Here is a tiny trained network, its code and every weight. The questions are about switching its units off for an input and a class, where a switched-off unit gives its printed mean instead of its output.

import numpy as np


def w(rows, s, z=0):
    codes = np.array(rows[::2]) - 128.0
    scale = np.full(codes.shape[1], s)
    scale[-1] = z or s
    return codes * scale


def norm(h):
    return h / np.sqrt((h * h).mean(-1, keepdims=True) + 1e-5)


def f(y):
    return np.maximum(y, 0)


def log_softmax(a):
    a = a - a.max(-1, keepdims=True)
    return a - np.log(np.exp(a).sum(-1, keepdims=True))


def net(x, mask):
    res = np.array(x, float).reshape(1, 8) / 4 @ E
    u = 0
    for l in range(4):
        y = f(norm(res) @ A[l][:, :-1].T + A[l][:, -1])
        res = res + np.where(mask[u : u + 8], y, B[l][:, -1]) @ B[l][:, :-1]
        u += 8
    return log_softmax(norm(res)[-1] @ U[:, :-1].T + U[:, -1])


A, B = {}, {}
E = w([
[135,134,124,133,122,127],'x0',
[6,199,86,203,156,203],'x1',
[128,129,126,127,126,128],'x2',
[125,124,128,123,131,127],'x3',
[131,105,154,102,51,234],'x4',
[143,136,125,139,126,131],'x5',
[113,115,131,113,136,126],'x6',
[86,2,121,185,116,124],'x7',
],0.0093)
A[0] = w([
[56,106,122,186,119,1,170],'L0N0',
[136,168,126,158,194,44,2],'L0N1',
[182,129,127,149,39,151,144],'L0N2',
[102,114,154,166,169,144,84],'L0N3',
[182,200,90,197,113,84,73],'L0N4',
[132,84,57,93,160,172,50],'L0N5',
[162,74,142,187,162,128,35],'L0N6',
[108,56,232,170,70,219,179],'L0N7',
],0.0086,0.0045)
B[0] = w([
[163,117,46,129,165,118,239],'L0N0',
[150,120,92,66,237,136,181],'L0N1',
[147,107,104,105,174,145,187],'L0N2',
[201,156,111,180,90,94,153],'L0N3',
[122,106,116,109,161,114,170],'L0N4',
[140,109,143,131,154,132,132],'L0N5',
[143,108,139,183,169,96,148],'L0N6',
[147,130,2,108,120,115,253],'L0N7',
],0.0093,0.0064)
A[1] = w([
[112,181,68,102,114,155,56],'L1N0',
[130,215,128,46,94,186,95],'L1N1',
[84,130,128,61,86,184,46],'L1N2',
[194,72,117,83,111,75,255],'L1N3',
[104,177,218,70,168,153,115],'L1N4',
[139,251,204,102,132,103,85],'L1N5',
[129,187,131,84,154,130,85],'L1N6',
[20,187,105,218,162,176,173],'L1N7',
],0.011,0.004)
B[1] = w([
[135,80,147,51,95,158,176],'L1N0',
[153,64,44,149,123,143,183],'L1N1',
[181,75,118,85,174,164,150],'L1N2',
[55,195,179,125,115,141,249],'L1N3',
[87,84,109,206,58,14,152],'L1N4',
[93,2,50,240,58,95,165],'L1N5',
[68,97,86,201,132,110,165],'L1N6',
[196,225,243,113,110,55,209],'L1N7',
],0.0092,0.011)
A[2] = w([
[113,68,71,138,95,79,76],'L2N0',
[177,163,228,145,119,100,46],'L2N1',
[93,84,104,146,175,156,3],'L2N2',
[160,42,254,96,181,133,225],'L2N3',
[181,169,61,177,131,130,106],'L2N4',
[141,88,174,160,186,181,77],'L2N5',
[106,200,242,71,18,72,203],'L2N6',
[78,144,165,167,103,120,60],'L2N7',
],0.0094,0.0021)
B[2] = w([
[122,189,217,255,124,91,244],'L2N0',
[161,97,191,150,136,249,183],'L2N1',
[20,122,163,103,111,113,153],'L2N2',
[87,233,152,163,134,180,166],'L2N3',
[34,79,180,132,128,124,215],'L2N4',
[106,112,130,185,82,111,128],'L2N5',
[171,197,237,138,145,111,253],'L2N6',
[181,180,140,137,161,175,148],'L2N7',
],0.0071,0.0058)
A[3] = w([
[127,103,115,215,94,56,190],'L3N0',
[163,124,221,98,135,117,5],'L3N1',
[154,78,77,64,70,255,72],'L3N2',
[108,125,134,196,136,155,50],'L3N3',
[90,100,88,113,241,85,33],'L3N4',
[137,169,109,114,167,61,144],'L3N5',
[33,76,174,159,138,158,98],'L3N6',
[196,176,59,93,194,164,140],'L3N7',
],0.01,0.0025)
B[3] = w([
[71,63,125,124,68,210,254],'L3N0',
[102,220,254,199,123,202,175],'L3N1',
[169,144,118,51,239,32,223],'L3N2',
[128,99,133,103,86,70,158],'L3N3',
[202,151,121,53,131,124,203],'L3N4',
[174,104,89,55,106,203,211],'L3N5',
[138,142,86,231,91,127,162],'L3N6',
[75,67,105,100,165,119,175],'L3N7',
],0.01,0.0079)
U = w([
[179,125,90,29,207,122,253],'0',
[105,74,117,156,77,154,104],'1',
[147,225,253,121,138,174,32],'2',
],0.014,0.0019)

Each question gives the input, the list of numbers given to net, and the class t.
The units are the neurons (one row each of A and B). Each row of codes is followed by its name. A weight is (code - 128) times the scale printed after its matrix; where a second scale follows, it is the last column's (A, B and U).
mask holds one flag per neuron, layer by layer. A switched-off neuron (its flag False) gives its mean, the last column of its row in B, instead of its output. The means were averaged over made-up inputs and are rounded, as every weight is.
A unit's drop is (log p(t) with every unit on - log p(t) with that unit switched off) / (log p(t) with every unit on - log p(t) with every unit switched off).
The circuit of an input: a set's keep is (log p(t) with only the set's units on - log p(t) with every unit switched off) / (log p(t) with every unit on - log p(t) with every unit switched off). Starting from the 12 units with the biggest drops (on a tie, the unit counted first), units are removed one at a time, each time the one whose removal leaves the highest keep (on an exact tie, the one counted first), for as long as the keep stays at least 0.8.
units of the circuit, in order: the units of the circuit, biggest drop first
unit that matters most: the unit with the biggest drop
k most important neurons: the k neurons with the biggest drops, biggest first
top k neurons in layer l: the k neurons of layer l with the biggest drops, biggest first
drop when u is switched off: that unit's drop, to one decimal
input [6,4,0,6,5,5,5,-3], class 0: unit that matters most => L1N1
input [7,2,-7,2,6,4,3,-7], class 1: 2 most important neurons => (L1N5, L0N0)
input [2,-6,-5,7,7,2,-5,5], class 0: units of the circuit, in order => (L0N7, L3N2)
input [-7,-7,-5,-4,3,-5,-3,5], class 2: 3 most important neurons => (L1N3, L1N5, L1N1)
input [-4,-3,3,-8,1,3,2,1], class 2: 2 most important neurons => (L1N3, L0N0)
input [-3,-8,3,-2,-7,-4,-7,7], class 2: 4 most important neurons => (L0N7, L1N5, L1N1, L1N3)
input [8,-1,4,3,7,7,3,6], class 0: units of the circuit, in order => (L3N2, L0N7)
input [-6,6,-1,-4,7,7,-6,-1], class 0: 3 most important neurons => (L0N7, L1N3, L1N1)
input [-2,0,-7,0,8,-1,-5,8], class 0: 2 most important neurons => (L0N7, L3N2)
input [4,-5,4,6,8,8,-1,-8], class 0: 3 most important neurons => (L3N2, L0N2, L1N1)
input [-3,4,6,-3,-4,6,2,-5], class 1: top 2 neurons in layer 1 => (L1N5, L1N3)
input [-7,-5,8,-7,6,8,2,4], class 0: 2 most important neurons => (L0N7, L1N7)
input [-3,3,8,-1,-3,2,3,-3], class 0: 2 most important neurons => (L0N1, L1N3)
input [5,-6,-8,8,5,-8,-2,-3], class 2: units of the circuit, in order => (L3N1)
input [2,6,-3,1,4,-5,-7,-7], class 1: 3 most important neurons => (L1N5, L1N1, L1N3)
input [4,-6,-5,4,-3,1,-7,-6], class 1: 2 most important neurons => (L1N5, L1N7)
input [2,-2,1,-4,0,-8,-7,2], class 1: 2 most important neurons => (L1N7, L0N1)
input [-6,8,-3,-6,-6,1,0,3], class 2: 2 most important neurons => (L1N7, L0N7)
input [-1,0,3,7,-4,-5,-4,-5], class 1: 2 most important neurons => (L0N7, L1N5)
input [2,6,-1,-3,-7,7,3,4], class 0: unit that matters most => L0N0
input [4,-7,-8,-2,-6,-1,4,5], class 2: top 3 neurons in layer 0 => (L0N7, L0N2, L0N4)
input [3,-8,-3,-1,5,3,-7,0], class 2: drop when L1N3 is switched off => 0.7
input [1,1,-5,2,7,-3,-5,4], class 0: drop when L3N2 is switched off => 0.1
